Here is a tiny trained network, its code and every weight. The questions are about switching its units off for an input and a target symbol, where a switched-off unit gives its printed mean instead of its output.

import numpy as np


def w(rows, s, z=0):
    codes = np.array(rows[::2]) - 128.0
    scale = np.full(codes.shape[1], s)
    scale[-1] = z or s
    return codes * scale


def norm(h):
    return h / np.sqrt((h * h).mean(-1, keepdims=True) + 1e-5)


def f(y):
    return y / 2 * (1 + np.tanh(0.7978845608 * (y + 0.044715 * y**3)))


def softmax(a):
    e = np.exp(a - a.max(-1, keepdims=True))
    return e / e.sum(-1, keepdims=True)


def log_softmax(a):
    a = a - a.max(-1, keepdims=True)
    return a - np.log(np.exp(a).sum(-1, keepdims=True))


def net(x, mask):
    ids = ['αβεμξπψω'.index(c) for c in x.split()]
    T = len(ids)
    res = E[ids] + P[:T]
    u = 0
    for l in range(2):
        r = norm(res)
        for j in range(2):
            rows = slice(2 * j, 2 * j + 2)
            q, k, v = (r @ M[l][rows].T for M in (Q, K, V))
            z = softmax(np.where(np.tri(T) > 0, q @ k.T / 2**0.5, -1e9)) @ v
            o = O[l][rows]
            res = res + np.where(mask[u + j], z, o[:, -1]) @ o[:, :-1]
        u += 2
        y = f(norm(res) @ A[l][:, :-1].T + A[l][:, -1])
        res = res + np.where(mask[u : u + 16], y, B[l][:, -1]) @ B[l][:, :-1]
        u += 16
    return log_softmax(norm(res)[-1] @ U[:, :-1].T + U[:, -1])


Q, K, V, O, A, B = {}, {}, {}, {}, {}, {}
E = w([
[152,160,129,214,110,95,153,119,56,86],'α',
[121,149,138,88,112,60,141,88,133,73],'β',
[101,113,81,204,124,180,166,193,96,141],'ε',
[160,118,179,107,132,153,176,190,51,108],'μ',
[254,88,131,89,126,132,93,84,126,63],'ξ',
[76,49,131,185,172,83,150,200,150,178],'π',
[160,167,217,181,105,104,154,134,187,183],'ψ',
[90,124,106,159,92,181,16,129,121,117],'ω',
],0.0069)
P = w([
[176,209,73,116,108,153,115,7,131,255],'0',
[166,210,100,71,223,133,95,156,144,145],'1',
[153,135,44,93,91,114,172,108,173,195],'2',
[106,161,127,108,201,141,83,149,154,123],'3',
[150,58,60,98,40,104,175,148,174,113],'4',
[88,109,162,120,169,144,52,140,154,83],'5',
],0.0042)
Q[0] = w([
[127,140,167,157,125,107,96,83,254,198],'0.h0',
[103,82,68,235,150,200,115,219,92,202],'0.h0',
[68,81,105,105,88,130,132,49,55,101],'0.h1',
[146,138,152,141,155,141,78,135,176,133],'0.h1',
],0.0056)
K[0] = w([
[147,172,127,144,166,111,107,97,157,229],'0.h0',
[87,73,101,238,147,241,92,255,86,175],'0.h0',
[125,157,156,139,110,144,127,75,123,205],'0.h1',
[95,120,130,161,116,139,84,159,144,68],'0.h1',
],0.0062)
V[0] = w([
[132,134,143,133,203,120,30,36,120,104],'0.h0',
[83,41,73,84,85,124,108,134,65,88],'0.h0',
[115,43,21,133,59,108,193,124,98,162],'0.h1',
[89,104,107,140,65,255,42,145,153,103],'0.h1',
],0.0036)
O[0] = w([
[81,158,174,116,148,158,154,156,124,93,136],'0.h0',
[85,109,160,121,92,103,192,104,148,253,4],'0.h0',
[164,114,63,146,124,84,77,117,180,93,76],'0.h1',
[39,99,95,137,62,126,139,189,68,125,143],'0.h1',
],0.0051,0.0024)
A[0] = w([
[69,134,147,163,156,37,200,174,60,67,10],'0.n0',
[216,159,123,167,76,131,223,117,104,151,27],'0.n1',
[119,97,146,87,168,185,221,153,1,199,13],'0.n2',
[85,154,205,172,155,111,153,95,112,161,95],'0.n3',
[147,151,165,32,112,119,156,86,125,66,88],'0.n4',
[31,107,159,94,79,149,109,93,85,140,16],'0.n5',
[156,138,128,82,162,178,51,152,78,80,106],'0.n6',
[94,158,160,112,144,162,154,99,140,185,75],'0.n7',
[100,130,91,174,29,101,128,38,150,222,164],'0.n8',
[166,164,162,143,137,141,98,64,105,64,29],'0.n9',
[138,153,161,109,200,130,126,127,186,154,132],'0.n10',
[62,200,133,122,202,137,115,91,60,137,53],'0.n11',
[180,101,155,154,126,59,145,122,113,90,56],'0.n12',
[127,163,90,194,100,175,67,136,103,123,56],'0.n13',
[111,52,165,155,135,80,148,135,100,193,40],'0.n14',
[222,152,132,87,181,124,126,115,136,157,184],'0.n15',
],0.0048,0.0013)
B[0] = w([
[102,163,122,73,80,133,32,96,120,185,127],'0.n0',
[75,156,48,103,81,153,136,128,162,158,189],'0.n1',
[234,162,105,120,170,13,90,137,126,111,121],'0.n2',
[144,131,146,80,80,124,113,114,66,199,129],'0.n3',
[57,144,119,204,118,189,113,202,163,108,172],'0.n4',
[116,139,135,176,212,80,229,163,176,70,152],'0.n5',
[133,157,118,77,77,82,119,124,50,181,222],'0.n6',
[151,162,124,130,99,92,168,142,157,149,110],'0.n7',
[171,125,209,79,127,98,166,87,95,178,213],'0.n8',
[113,77,93,106,121,200,119,119,81,122,196],'0.n9',
[87,76,125,128,115,107,189,146,86,153,190],'0.n10',
[176,253,140,91,149,107,118,86,163,198,156],'0.n11',
[92,124,115,116,136,148,123,143,178,85,152],'0.n12',
[178,122,124,178,116,150,115,87,152,114,214],'0.n13',
[147,185,88,71,94,142,86,130,119,73,128],'0.n14',
[12,112,137,144,128,127,220,127,88,151,251],'0.n15',
],0.0038,0.0027)
Q[1] = w([
[156,128,164,106,129,142,140,118,141,150],'1.h0',
[131,132,135,178,158,113,85,166,172,127],'1.h0',
[106,71,135,120,180,40,123,194,161,211],'1.h1',
[165,103,2,60,118,146,146,86,108,90],'1.h1',
],0.0088)
K[1] = w([
[105,156,118,67,102,110,168,103,119,194],'1.h0',
[175,104,92,183,129,92,98,142,199,132],'1.h0',
[98,84,150,195,180,2,124,173,146,248],'1.h1',
[132,49,96,92,133,164,101,100,40,119],'1.h1',
],0.0062)
V[1] = w([
[241,125,95,116,211,105,134,212,131,92],'1.h0',
[138,201,78,197,196,164,89,158,58,127],'1.h0',
[62,240,125,105,204,145,168,49,24,255],'1.h1',
[188,98,89,120,246,150,218,86,111,102],'1.h1',
],0.0026)
O[1] = w([
[136,86,150,146,161,160,210,225,156,118,86],'1.h0',
[120,92,105,100,78,124,244,105,206,234,201],'1.h0',
[140,59,104,177,90,113,46,122,165,4,254],'1.h1',
[133,155,166,106,23,117,7,135,90,138,135],'1.h1',
],0.0036,0.0032)
A[1] = w([
[169,85,62,148,92,117,142,131,168,66,108],'1.n0',
[105,95,149,98,96,117,115,101,130,117,70],'1.n1',
[141,54,63,151,101,89,143,171,149,106,127],'1.n2',
[215,149,122,116,96,128,130,25,98,135,162],'1.n3',
[123,178,148,104,167,50,167,141,77,153,2],'1.n4',
[60,141,139,46,133,112,222,146,121,181,159],'1.n5',
[86,80,99,157,116,182,134,125,142,152,64],'1.n6',
[78,109,143,166,69,137,161,97,148,97,101],'1.n7',
[88,136,117,164,180,82,124,148,128,139,26],'1.n8',
[190,160,117,113,84,98,108,3,109,201,131],'1.n9',
[144,157,146,163,158,151,110,153,127,92,116],'1.n10',
[152,145,119,74,109,175,58,130,119,125,53],'1.n11',
[62,180,152,130,152,154,153,79,90,106,101],'1.n12',
[148,142,119,31,128,98,236,79,145,181,55],'1.n13',
[107,160,85,55,122,146,136,166,82,194,157],'1.n14',
[129,167,187,144,133,173,189,170,71,203,71],'1.n15',
],0.0066,0.0028)
B[1] = w([
[127,157,117,30,208,181,179,150,165,145,214],'1.n0',
[105,129,167,124,138,117,121,160,118,97,131],'1.n1',
[109,202,153,79,89,224,125,142,161,94,232],'1.n2',
[178,46,127,177,98,115,134,57,186,244,227],'1.n3',
[144,197,168,105,200,121,118,181,158,78,117],'1.n4',
[204,125,92,217,149,109,133,9,95,117,188],'1.n5',
[148,161,160,110,175,144,101,190,101,100,173],'1.n6',
[175,136,83,61,136,141,117,164,138,104,209],'1.n7',
[129,65,89,128,128,157,121,104,117,77,128],'1.n8',
[213,62,105,172,88,91,130,81,175,180,253],'1.n9',
[147,97,92,89,102,94,163,86,122,173,164],'1.n10',
[70,113,85,175,84,54,155,146,162,117,147],'1.n11',
[132,93,208,117,149,174,99,128,122,230,170],'1.n12',
[151,63,141,142,96,129,3,73,152,215,174],'1.n13',
[184,122,161,160,85,105,162,93,176,86,167],'1.n14',
[18,89,81,123,124,105,143,212,152,213,152],'1.n15',
],0.0046,0.0038)
U = w([
[192,75,100,139,107,154,111,63,188,192,251],'α',
[117,184,206,114,198,156,109,41,104,124,61],'β',
[159,177,89,28,136,203,173,172,192,108,105],'ε',
[196,179,150,112,161,46,131,183,106,126,81],'μ',
[115,68,138,134,81,141,203,128,49,88,50],'ξ',
[138,81,85,180,255,121,148,137,136,77,93],'π',
[57,98,153,116,153,127,135,206,109,227,147],'ψ',
[88,192,53,160,55,91,56,158,124,104,36],'ω',
],0.0075,0.0014)

Each question gives the input, a string of symbols that net reads in full, and the target symbol t.
The units are the heads (2 rows each of Q, K, V and O) and the neurons (one row each of A and B). Each row of codes is followed by its name. A weight is (code - 128) times the scale printed after its matrix; where a second scale follows, it is the last column's (O, A, B and U).
mask holds one flag per unit, layer by layer, with each layer's heads first. A switched-off unit (its flag False) gives its mean, the last column of its rows in O or B, instead of its output. The means were averaged over made-up inputs and are rounded, as every weight is.
A unit's drop is (log p(t) with every unit on - log p(t) with that unit switched off) / (log p(t) with every unit on - log p(t) with every unit switched off).
most important unit: the unit with the biggest drop
k most important neurons of layer l: the k neurons of layer l with the biggest drops, biggest first
which heads matter: for each layer, one digit per head in row order, 1 if its drop is at least 0.15 and else 0, layers parted by /
drop when u is switched off: that unit's drop, to one decimal
input π ψ π ψ, target π: which heads matter	11 / 10
input ω ψ β ψ, target β: which heads matter	11 / 11
input ε ω ψ ω, target ψ: which heads matter	11 / 01
input α β π ψ ψ μ, target μ: 2 most important neurons of layer 0	0.n2, 0.n6
input μ ω π ω ψ ψ, target ψ: which heads matter	00 / 01
input α μ α, target ε: 3 most important neurons of layer 0	0.n1, 0.n12, 0.n11
input ε ψ β ψ, target β: which heads matter	11 / 00
input ω ψ ψ ψ μ, target α: which heads matter	10 / 00
input ω ω β ψ ξ ω, target ψ: which heads matter	01 / 01
input ψ ψ π α α, target ε: most important unit	0.n9
input ψ π ψ ξ μ, target α: which heads matter	10 / 01
input π ω ψ π, target ω: 4 most important neurons of layer 0	0.n14, 0.n0, 0.n8, 0.n15
input π ε ψ ψ β π, target ε: 3 most important neurons of layer 0	0.n8, 0.n14, 0.n15
input ψ ξ π ω, target ω: most important unit	0.n15
input π π ξ ω ξ, target ε: 3 most important neurons of layer 1	1.n0, 1.n2, 1.n9
input β α β β, target β: which heads matter	11 / 00
input π ξ β ψ ψ, target ε: which heads matter	10 / 00
input ε π ω π ω β, target β: which heads matter	10 / 01
input ω β ψ ψ ω, target ε: which heads matter	00 / 00
input ω β ω ε, target ε: most important unit	1.n2
input ε ξ ω ψ ε π, target π: 2 most important neurons of layer 0	0.n14, 0.n9
input ψ α ψ, target ε: which heads matter	10 / 01
input α ψ ξ ψ, target ξ: 3 most important neurons of layer 0	0.n10, 0.n15, 0.n9
input ξ β ω ξ π β, target ω: 2 most important neurons of layer 1	1.n0, 1.n11
input ψ ω ε ψ, target ω: 2 most important neurons of layer 1	1.n3, 1.n9
input μ ψ π ξ, target ξ: drop when 0.n6 is switched off	0.2
